Below are the code and all the weights of a small trained network. Each question names an input and a class and asks about switching units off, where a switched-off unit gives its printed mean instead of its output.

import numpy as np


def w(rows, s, z=0):
    codes = np.array(rows[::2]) - 128.0
    scale = np.full(codes.shape[1], s)
    scale[-1] = z or s
    return codes * scale


def norm(h):
    return h / np.sqrt((h * h).mean(-1, keepdims=True) + 1e-5)


def f(y):
    return np.maximum(y, 0)


def log_softmax(a):
    a = a - a.max(-1, keepdims=True)
    return a - np.log(np.exp(a).sum(-1, keepdims=True))


def net(x, mask):
    res = np.array(x, float).reshape(1, 7) / 4 @ E
    u = 0
    for l in range(4):
        y = f(norm(res) @ A[l][:, :-1].T + A[l][:, -1])
        res = res + np.where(mask[u : u + 3], y, B[l][:, -1]) @ B[l][:, :-1]
        u += 3
    return log_softmax(norm(res)[-1] @ U[:, :-1].T + U[:, -1])


A, B = {}, {}
E = w([
[129,130,133,131],'x0',
[224,88,134,124],'x1',
[131,150,128,123],'x2',
[102,131,203,1],'x3',
[103,61,169,162],'x4',
[124,126,132,134],'x5',
[115,107,161,146],'x6',
],0.0092)
A[0] = w([
[87,38,155,152,5],'0.n0',
[1,135,98,132,94],'0.n1',
[131,127,211,65,34],'0.n2',
],0.0091,0.0023)
B[0] = w([
[59,105,140,162,187],'0.n0',
[191,213,252,157,253],'0.n1',
[102,62,70,141,242],'0.n2',
],0.015,0.0041)
A[1] = w([
[129,77,149,149,251],'1.n0',
[158,153,127,202,69],'1.n1',
[222,1,136,122,239],'1.n2',
],0.0094,0.0022)
B[1] = w([
[84,208,90,95,199],'1.n0',
[98,22,77,52,194],'1.n1',
[107,238,255,165,255],'1.n2',
],0.0093,0.0062)
A[2] = w([
[47,64,2,99,5],'2.n0',
[43,182,205,123,128],'2.n1',
[181,94,39,22,149],'2.n2',
],0.0077,0.0026)
B[2] = w([
[2,112,26,179,140],'2.n0',
[85,140,32,126,254],'2.n1',
[78,214,71,127,151],'2.n2',
],0.0094,0.0078)
A[3] = w([
[199,216,90,73,254],'3.n0',
[67,108,141,15,76],'3.n1',
[144,99,52,246,33],'3.n2',
],0.013,0.0046)
B[3] = w([
[52,85,146,219,254],'3.n0',
[244,83,74,51,199],'3.n1',
[232,62,2,54,185],'3.n2',
],0.0082,0.009)
U = w([
[144,85,52,53,254],'0',
[14,148,104,169,91],'1',
[140,255,213,187,73],'2',
],0.0092,0.0024)

Each question gives the input, the list of numbers given to net, and the class t.
The units are the neurons (one row each of A and B). Each row of codes is followed by its name. A weight is (code - 128) times the scale printed after its matrix; where a second scale follows, it is the last column's (A, B and U).
mask holds one flag per neuron, layer by layer. A switched-off neuron (its flag False) gives its mean, the last column of its row in B, instead of its output. The means were averaged over made-up inputs and are rounded, as every weight is.
A unit's drop is (log p(t) with every unit on - log p(t) with that unit switched off) / (log p(t) with every unit on - log p(t) with every unit switched off).
The circuit of an input: a set's keep is (log p(t) with only the set's units on - log p(t) with every unit switched off) / (log p(t) with every unit on - log p(t) with every unit switched off). Starting from all 12 units, units are removed one at a time, each time the one whose removal leaves the highest keep (on an exact tie, the one counted first), for as long as the keep stays at least 0.8.
circuit, biggest first: the units of the circuit, biggest drop first
top k neurons: the k neurons with the biggest drops, biggest first
k most important neurons of layer l: the k neurons of layer l with the biggest drops, biggest first
drop when u is switched off: that unit's drop, to one decimal
input [-5,6,4,3,2,-4,-2], class 2: top neuron	(1.n2)
input [7,2,0,-6,-1,-3,4], class 0: top 2 neurons	(3.n2, 1.n1)
input [1,-4,-5,-7,-2,4,6], class 0: circuit, biggest first	(3.n2, 1.n2)
input [5,3,-4,-7,7,4,-2], class 0: top 2 neurons	(3.n2, 3.n0)
input [3,-8,1,-8,-4,6,4], class 0: 2 most important neurons of layer 1	(1.n2, 1.n1)
input [-4,6,-5,-4,-1,5,-5], class 2: top 4 neurons	(1.n2, 2.n1, 0.n2, 0.n0)
input [-7,3,-1,-3,-8,-1,1], class 1: top 2 neurons	(3.n0, 0.n0)
input [-8,-2,-8,3,-1,-3,6], class 0: top 3 neurons	(1.n2, 3.n0, 3.n1)
input [0,-8,4,0,-4,-5,1], class 2: top 2 neurons	(0.n1, 0.n2)
input [-6,-8,0,5,-3,8,-6], class 2: top 3 neurons	(0.n1, 1.n1, 3.n2)
input [4,3,-4,1,-6,2,-3], class 1: top 2 neurons	(3.n0, 0.n1)
input [-3,-6,1,8,0,0,0], class 0: top 3 neurons	(3.n1, 1.n2, 0.n2)
input [-3,-4,3,7,-3,-7,7], class 0: top 2 neurons	(3.n1, 1.n2)
input [-5,-1,3,-8,-3,-3,-1], class 0: most important neuron of layer 2	(2.n1)
input [6,-3,0,-8,1,-7,2], class 0: 2 most important neurons of layer 3	(3.n2, 3.n0)
input [5,0,8,-7,1,-5,-6], class 0: drop when 3.n2 is switched off	0.4
input [7,4,3,1,3,-4,-8], class 2: drop when 1.n2 is switched off	0.4
input [6,8,5,0,-2,-8,-1], class 2: drop when 1.n2 is switched off	0.2
